Each row of numbers stands for one thing and depends on some of the facts below. Use the named rows to name the rest.

Named rows:
[ 18  21 -13  -9  -3  11 -15  22 -14   1  -2  32  15 -25  20  20  30 -12
 -17 -15 -38 -31   2   8   3 -12  15   0  -8   3   9   7] -> pagruzes
[-19 -34  12  16   6   9  -3  24  -9  -1  -7 -10   2  -3  10 -16 -19 -60
  -8 -18  11 -23  -3   9 -21  -4   8  -1   8 -11  -2   3] -> dotran
[-18   9 -16   7   3   5  -6  20   4  -6   2  27 -13  -7  13  11 -10 -35
 -14   3  15 -25   8  20 -31  -9  -6   9   3 -16   3   7] -> kibraplur
[-14  33 -35 -12  -2   7 -10   5  -4  -3   1  24   5  -2 -11  10   6  -9
 -10  -1  37 -10   7   7 -23 -11   8  -1   7  -9  24   0] -> drunuk
[ 24  22  35  -3  -6  11  -8   2   3   2   3 -22  -6  25  15 -38  -3  -3
 -27  13   8 -38  13  16  10  -9 -18  14   2  -2 -15   5] -> brudrin
[-14  -7 -33  -2   3  10  -9  23 -15  -1   6   0  11 -17  10  33  19 -19
 -21   1  -9 -10  -3  22 -16  -8   7   2  14 -10  22  32] -> dibis
[-11  -7   2 -11  -2  21 -27  28  -7  -5   0   9  17   0 -10  -5  -7 -10
 -12 -16 -18  31  11   7  -6 -30  -9   0  11   5 -22 -15] -> nesu
[-10  39  -4 -11   6   5  -4  -1  -2  -5   9   1  -5  25   5 -16  17 -34
   8 -11  12 -39   4   8   6 -12 -15   3   3 -16  13   2] -> drasti
[  7   0 -38  13   3  -4   2  21  11  10   6  15   6   4   7  22  -1 -13
  -2  13   0  19   2   6 -32   8  13   4  28 -10  -3 -19] -> dopin
[ 32  16 -46   9   8 -12  -1  22   1  12  -5 -12  23   3  23  22  -7  20
  -7  -3 -28  21   4  -4 -16  -6  30   5   5  -8  -7 -22] -> loklal
[-14 -12  -2  -7  -4  22 -22  29  -4  -3  10  10  11  -4   1   2  -5 -42
 -19  -7 -11  31   5  13 -14 -11 -10   0  20  -2 -26   0] -> zukal
[ 19   9 -25  19   6  -7   2  15   8   1  -4   7  12  15   5   8  -8   7
  -5   8  -5  32   5  -9 -21  -9  23  10  15  -6 -14 -30] -> vivir
[ 12  -1 -35  18   3  -7   5  19  11  10   5   6   9  12  12  16  -7 -17
  -9  13  -9  14   1   2 -30   8  11   9  26 -11 -18 -24] -> drifu
[ 27  17   3  10   3  -8   8  10  16   5   4 -32   2  46   9   6  -9  -2
   4  14   0   6   7   6   5  -4  11   7  24 -10  -6 -21] -> vora
[-12  15  -4   3   5   8 -12  15   1 -13  -6  33  -7  -6   8   5  -7  -9
 -10   0  17 -13  11   8 -20 -26   7  11  -8 -10   9   5] -> druplel
[-16  -6 -32  13   0   8  -3   2 -18   4   4  -2  16   6 -11  12  21 -27
 -25   3  -7 -19  -8   9 -21  -6  -2   7  23  -6  14  24] -> mekek
[ 34  19  -8   9   5  -8  10  14   5  -1   7 -43   8  41  19  30  11   1
  -3  12 -23  15   1   6  16  -5  27   9  23  -9   2  -3] -> sabik
[-14  -2 -10   2   5   7 -18  14  -6  -3  -4  15   0   2   2 -11 -15  -4
  -8   4   6  11   9  10 -21 -31   3   6   1 -12   1  12] -> vatu
[-13   1 -28   0  -2   8  -9   7 -10  10   3   0  13  -1  -3  -9  -4 -34
 -19  -5  24  -8   1   7 -28   2  -2  -2  17  -9   1   7] -> tragror
[ 20  22  27  -8   0  10 -13   5  -3  -8   9 -50  -8  37  30 -30 -27 -12
 -31  15   4  19  12  18  14 -22  -6  14  -1 -16 -26  37] -> sisu
[ -9  28 -21   0  -2   4 -12   5  -7   1  -2  34   4   7  -1   4   3 -31
  -8  -9  11 -17   6   0 -18 -19   2   4   1  -9   7   1] -> kifen

Some facts about the things:
badrir Σ:721 β:73 φ:dopin
badruze β:533 φ:pural
bamos η:kigrus, fliskes β:378 φ:dopin
bedul β:73 φ:klozim
beklal Σ:922 η:peskin β:73 φ:stizen
betro Σ:907 η:dregrol, loklal, peban β:378 φ:plestige
biplam Σ:907 β:16 φ:pluzi
birik Σ:907 β:170 φ:tukle
bodu Σ:849 η:mekek β:73 φ:neginu
brafus Σ:125 β:73 φ:stizen
brakon Σ:938 β:73 φ:vubi
braplam β:533
breflam Σ:652 β:73 φ:dribur
bresta η:sove β:378 φ:pludre
breze β:533 φ:raskek
brisar Σ:786 β:378 φ:stuklupas
broskom Σ:652 β:73 φ:duflok
brudrin Σ:652 β:378 φ:gaklak
bruri β:378
brusen β:16 φ:pludre
bukon Σ:652 η:dropi β:73 φ:toste
buplu β:16 φ:raskek
dadur β:170 φ:sabik
dapa β:533 φ:dibribrak
derun β:16 φ:vetam
dibis η:gipavo β:16 φ:staflis
dibol β:73 φ:stedris
dibribrak β:73
didek β:378 φ:plekul
didrir Σ:786 β:378 φ:dopin
digam Σ:849 β:73 φ:toste
dimu β:378 φ:subul
dofle Σ:786 η:kaval β:16 φ:dribur
dopin β:16 φ:klozim
dotran β:16 φ:mezek
drasti Σ:922 β:170 φ:reklin
dregrol Σ:721 β:170 φ:sare
dreplor Σ:922 η:zukal, dimu β:378 φ:femu
dribok Σ:786 β:16 φ:tretusa
dribur β:533 φ:pludre
drifu β:16 φ:sabik
drofa Σ:652 β:378 φ:vetam
drola Σ:786 β:73 φ:bedul
dropi Σ:786 β:73 φ:reklin
drudregrus Σ:125 β:73 φ:toste
drunuk Σ:938 β:533 φ:fogrom
druplel Σ:786 β:73 φ:toste
dufir Σ:849 η:tisa, lagum β:378 φ:flabidol
dufla β:378 φ:drifu
duflok β:170
fedrun β:170 φ:klakes
femu β:16 φ:duflok
fibrim β:16
figrus Σ:907 β:533 φ:gatri
flabidol β:73
flalak β:170 φ:vopin
flavu Σ:599 β:378 φ:gradruk
fliskek β:378 φ:pludre
fliskes β:16 φ:pludre
flobor β:378 φ:loklal
fogrom β:378 φ:flabidol
fulemul β:170 φ:klozim
gaken Σ:721 η:tisa, stizen β:378 φ:reklin
gaklak β:533 φ:gatri
gatri β:16
gatrus Σ:786 β:170 φ:mezek
gikil Σ:652 β:16 φ:vora
gime Σ:125 η:mekek β:73 φ:gaklak
gipavo Σ:786 η:stavas β:73 φ:brusen
gokun η:dibis β:73 φ:loklal
gonan Σ:330 β:73 φ:mezek
goplor Σ:721 β:16 φ:rabral
gradruk β:533
grekla Σ:275 η:nesu, zukal, dapa β:16 φ:vopin
gritra η:susten β:533 φ:klozim
grodam Σ:938 η:ziklak β:73 φ:stuklem
grostam β:73 φ:braplam
grotruse η:breze β:170 φ:brusen
grufor Σ:330 β:533 φ:grostam
gruplate Σ:74 β:533 φ:mezek
grupodrun Σ:599 β:16 φ:bruri
guflom β:73 φ:vubi
kaskis Σ:652 η:beklal β:378 φ:skabrun
kaval Σ:599 η:vetam β:73 φ:rabral
kibraplur Σ:786 β:16 φ:trabri
kifen Σ:922 β:533 φ:skabrun
kigrus η:tisa β:73 φ:raskek
kilil β:73
klafle Σ:125 β:73 φ:vopin
klage Σ:786 β:533 φ:dadur
klakes β:533 φ:raskek
klebigo Σ:786 β:73 φ:bresta
kledri Σ:938 β:73 φ:kigrus
klesi Σ:330 β:533 φ:staflis
klise Σ:907 η:grufor β:16 φ:bresta
klogros Σ:922 β:73 φ:staflis
klolem η:kaskis β:378 φ:vudak
klozim β:16
klubru Σ:786 η:peda β:73 φ:plestige
kluklon η:didrir β:16 φ:drifu
kluze Σ:194 η:mekek β:73 φ:dopin
kodra Σ:652 β:378 φ:tretusa
kotre Σ:599 β:73 φ:pebira
kulil β:73 φ:pebira
lagum Σ:74 β:16 φ:bedul
lebrel Σ:922 β:73 φ:gaklak
loklal β:73
luskasam Σ:194 β:533 φ:breze
mapos β:73 φ:sabik
mekek Σ:721 β:16 φ:sabik
mestifla η:gikil, stavas β:533 φ:plestige
mezek η:flavu, klolem β:73 φ:pludre
mitro Σ:594 β:73 φ:rabral
mubrur Σ:330 β:533 φ:fliskek
mukom Σ:721 β:170 φ:bresta
muskor Σ:721 β:16 φ:femu
mutu β:533 φ:toste
nagal β:73 φ:fibrim
neginu β:73 φ:gradruk
nesu Σ:74 η:klubru β:73 φ:vora
netul Σ:599 η:tisa, breflam, raskek β:73 φ:kulil
nidofu Σ:786 β:73 φ:kigrus
novem β:533 φ:gradruk
pagruzes Σ:194 η:gipavo, peban β:533 φ:dibribrak
paplan Σ:594 β:533 φ:braplam
pavi β:170 φ:klozim
peban Σ:849 η:raskek β:73 φ:femu
pebira β:378
peda Σ:652 β:533 φ:vuval
peskin Σ:938 η:gime β:533 φ:loklal
plaper Σ:652 η:gruplate, sare β:16 φ:stuklupas
plaplon Σ:786 β:170 φ:breze
plaska Σ:922 β:533 φ:fliskes
plekul β:533
plestige η:kluze, klolem, flalak, gokun β:16 φ:dibribrak
pliklem Σ:330 β:73 φ:femu
plorul Σ:907 β:533 φ:neginu
plosutra Σ:922 β:170 φ:vopin
pludre η:plosutra, betro β:378
pluzi η:klubru β:378 φ:gatri
ponobro Σ:938 η:klise, skavus, tugrar β:73 φ:pluzi
poste Σ:594 β:378 φ:stuklupas
puna Σ:652 η:gikil β:170 φ:vopin
pural β:73 φ:bruri
rabral β:378 φ:gatri
raskek η:plaplon β:73
redeskos Σ:74 β:16 φ:braplam
reklin β:170 φ:fibrim
rodror Σ:652 β:73 φ:staflis
rolin Σ:938 β:378 φ:tretusa
rostol β:73 φ:vivir
rubrim η:staflis β:16 φ:braplam
rukam β:378 φ:ziklak
sabik β:378
sare β:378
sifligril Σ:786 β:533 φ:flabidol
sisu Σ:849 β:378 φ:vetam
skabrun β:170 φ:vubi
skavus Σ:849 η:raskek β:16 φ:kigrus
skibeli Σ:125 η:sabik, netul, gokun β:533 φ:bedul
skuger η:sisu β:73 φ:dopin
skupin β:73 φ:pluzi
skuplor Σ:652 β:73 φ:dopin
sove Σ:599 η:gruplate β:16 φ:mezek
staflis β:16 φ:klozim
stavas Σ:721 η:plaplon β:16 φ:stedris
stedris β:16 φ:flabidol
stinerom Σ:721 β:16 φ:dibribrak
stiskor β:73 φ:tukle
stizen η:plaper β:378 φ:sabik
stofa Σ:194 β:16 φ:vetam
stuba Σ:786 η:gritra β:73 φ:drifu
stuklem β:378 φ:dibribrak
stuklupas β:170 φ:kilil
subul η:puna, fliskes β:73
susten Σ:849 η:ponobro, peban β:16 φ:tukle
tagok Σ:652 β:73 φ:plekul
teflak Σ:938 β:170 φ:duflok
testok Σ:652 β:533 φ:pural
tisa Σ:275 η:skuger, plaper β:533 φ:flobor
tiskon Σ:849 β:170 φ:vopin
tobos Σ:330 β:73 φ:loklal
toste β:16 φ:fibrim
trabri β:16 φ:vivir
tradri Σ:652 β:73 φ:nagal
tradriklos β:73 φ:kulil
tragror Σ:721 β:16 φ:plekul
traplel Σ:599 β:533 φ:vubi
trare Σ:652 β:16 φ:dibribrak
trasovas Σ:849 β:170 φ:duflok
trastos Σ:849 η:dimu β:170 φ:vuval
tregil Σ:922 β:16 φ:klozim
tretusa β:170 φ:flabidol
trezemo Σ:652 β:170 φ:stedris
trirok Σ:125 β:16 φ:gatri
trogoro Σ:652 η:mekek β:533 φ:dadur
troner Σ:275 β:73 φ:rabral
tropas Σ:849 β:378 φ:drifu
trumak Σ:652 β:16 φ:mezek
tugrar Σ:330 β:73 φ:novem
tukle β:533 φ:dibribrak
tutubin Σ:330 β:378 φ:neginu
vada Σ:599 β:73 φ:bedul
vatu Σ:907 β:73 φ:femu
veste Σ:652 β:378 φ:vubi
vetam η:klise, klubru β:73 φ:gatri
vivir β:73
voke Σ:721 β:16 φ:braplam
vopin β:16 φ:flabidol
vora β:378 φ:sare
vozar Σ:652 β:73 φ:reklin
vubi β:16
vudak η:dofle, grodam β:170 φ:gradruk
vulon β:378 φ:didek
vurin Σ:74 β:73 φ:stedris
vuval β:378 φ:vubi
zabimo Σ:125 β:170 φ:bresta
zadrasko β:16 φ:pebira
zeflos β:73 φ:vetam
zepliska Σ:330 β:73 φ:stedris
zezan Σ:330 β:16 φ:reklin
zifun Σ:786 η:susten β:73 φ:neginu
ziklak η:gatrus β:378 φ:vubi
ziras Σ:74 η:tisa β:170 φ:duflok
zitum η:plaplon β:16 φ:loklal
zotrosti β:378 φ:rabral
zukal Σ:74 η:fliskes β:16 φ:loklal
zuran η:birik β:16 φ:gatri

Name these rows:
No name comes twice in this set of rows, the named rows included.
[ 32  20 -45   4   8 -10  -1  27  -4   4  -3 -21  26   1  26  37   0  16
 -12  -5 -38  35   2  -3  -8  -8  34   5   4  -8  -6 -18]	raskek
[ 29  36  11   5  -3  -4  -2  16  18   0   8 -54   9  51   7   9 -13  -2
 -21  -3 -36   9  16   1  14 -13 -26  20  21   0 -52 -46]	pluzi
[-21  15 -26  -5   2   7 -11  21   7  -5   6  38 -14 -14   7  23   3 -23
 -10  12  24 -17   8  24 -33  -8  -3   6  10 -15  16  15]	dribok
[ 28  28 -24  23   1 -10   0   4   8   8   1  -7   9  30  16  -9 -15   2
 -28  11 -21  15   8  -8 -21  -8  -4  25   7  -8 -44 -25]	gaklak
[  5  -8 -26 -11   9   7 -22  27 -17   6  -5 -18  22 -19  24   9 -13  17
 -18  -7 -26  11   7  19  -9 -26  10  -1  -6 -11   8  25]	peban
[ 12 -17  22   4   4  17  -7  27 -17 -15 -10  -5  13 -26  25  -8   5 -21
 -20 -16  -1   2  -4   2   7 -12  42  -3 -11  -1   6   9]	breflam
[-16  20 -20  -6   4   9 -12  18   5  -8   1  38 -12  -7   5  19   3  -4
  -5   9  25  -9  11  19 -25 -21   5   6   2 -14  21   9]	sifligril
[  5  -6  -3  -5  -3  17 -11  27  -6  -2   5   9   8 -26  20   4   8 -21
 -26  -2  -3 -11   2  18 -13   4   7   0   9  -2  -1   6]	gikil
[-15  14 -18  13   1   6  -1   0 -15 -12  -2   8   9  10 -17  18  30 -20
 -19  -3   1 -24  -4   1 -13 -19   6  13  11  -2  22  10]	peskin
[ 15   6  31  -9  -3  14  -6  11   5  -1   3 -10  -3  16   8 -23   5  -4
  -7  11  20 -34   9  19  10  -4   1   0  11  -2  12   5]	veste
[ 13  13 -13  12   2   2  -3  27   6 -15   2  -2  13  13   2  24   0  -4
 -12  -1 -14  60   5 -10  -7 -13  25  11  15  -2 -25 -35]	subul

Now the same things, written a new way:
Named rows:
[  0 -17   4 -59  21  19  14  -8  18 -25  10  17  66] -> kaval
[  9   7 -26 -16   7   4 -21   4   5  21  -3  22 -16] -> gonan
[ 14   9  -1 -15  23   3 -22  19  24 -16  -6  12  24] -> breze
[ 14  11 -11 -17  26   3 -30  12  17  -8   9  22  16] -> luskasam
[ 15   8  -1 -15  22   2 -23  19  24 -15  -7  12  23] -> tukle
[  8 -16  10 -33   5   9  -6  20  -3  24 -10  -5  11] -> stizen
[  9  -4 -10 -38  19   3 -12   0  10  11   6  16  13] -> beklal
[  8  -2   2 -34  10  -4  -5   8  18  -6 -12  16  16] -> nagal
[ 10  -9  -6 -22  -1  13  -5  12  -6  22  -8  -4   9] -> didrir
[ 12 -12  -8 -37   4  11  -9  10  -7  25   2   1  16] -> dreplor
[ 16   4   3 -10  13   2 -43  15  19  10 -13  18  19] -> mekek
[  6  -2  -2 -31   8   0  -3   5  16  -6  -9  16  15] -> kulil
[ 13   1 -18 -40  17  15 -10  -4   8   7  10  16  35] -> nesu
[ 19   3  -6   2  19  19 -31  23  15   4  -2  -4  29] -> kibraplur
[  1  17 -28 -29   0  10 -13  -5  18  14   9  13  -4] -> klafle
[ 11  11 -13 -15  21   7 -28  12  17 -11   3  24  18] -> paplan
[ 24   1 -27   5  21  29 -46  28  10  32  -1  -3  -1] -> sove
[  7   0  -7 -31  16   1 -10  -1   9   7   3  14  17] -> bukon
[ 12  -9   4 -23  16 -12  -7   7  -5  -7 -10  26  17] -> vurin
[  9 -16   0 -31  11  11 -17  18  -8  37  -2   2  -4] -> dufir
[ 14   8  -1 -15  22   3 -22  19  24 -14  -6  12  24] -> plekul

Rows to name:
No name comes twice in this set of rows, the named rows included.
[ -5 -10  11 -52  11   2  13  -9  15 -36   5  30  56]	mitro
[ 21  15 -12  -6  20   0 -37  26  24   5 -12  11  -2]	dribur
[ 18  17 -23  -3  21   4 -41  19  17   9  -1  19  -8]	mubrur
[  6  -5  12 -33  28   9   2   8  25 -46   8  15  65]	figrus
[ 11  -8  14 -29  20  10 -17  13  19 -32   9  13  70]	stofa
[ 22   8 -25  14  10  23 -39  27  10  20  -8  -1   1]	dotran
[  5 -12   6 -28  11   8 -16  13  -9  34   1  -2   6]	gaken
[ 24  11 -22  11  14  14 -45  26   7  21  -3   1   3]	trumak
[ 18  -2 -11  -3  17  26 -31  21  14   7  -1  -5  30]	kluklon
[ 16  13  -9 -12  25   6 -25  12  17 -11   6  15  28]	peda
[  9 -13 -10 -30  -2  21  -4   9  -6  23  -5  -3  19]	klolem
[ 17  15 -31 -14  17  34 -52  18  31  31  14  -4  12]	grekla
[ 21  16 -21  -4  26   1 -40  20  16  11   3  15  -9]	plaska
[ 18   3  -9  -6  13  15 -37  22  14   0  -2   8  27]	zezan
[  8 -10  -5 -22  -1  14  -3  10  -5  19  -7  -3  14]	brisar

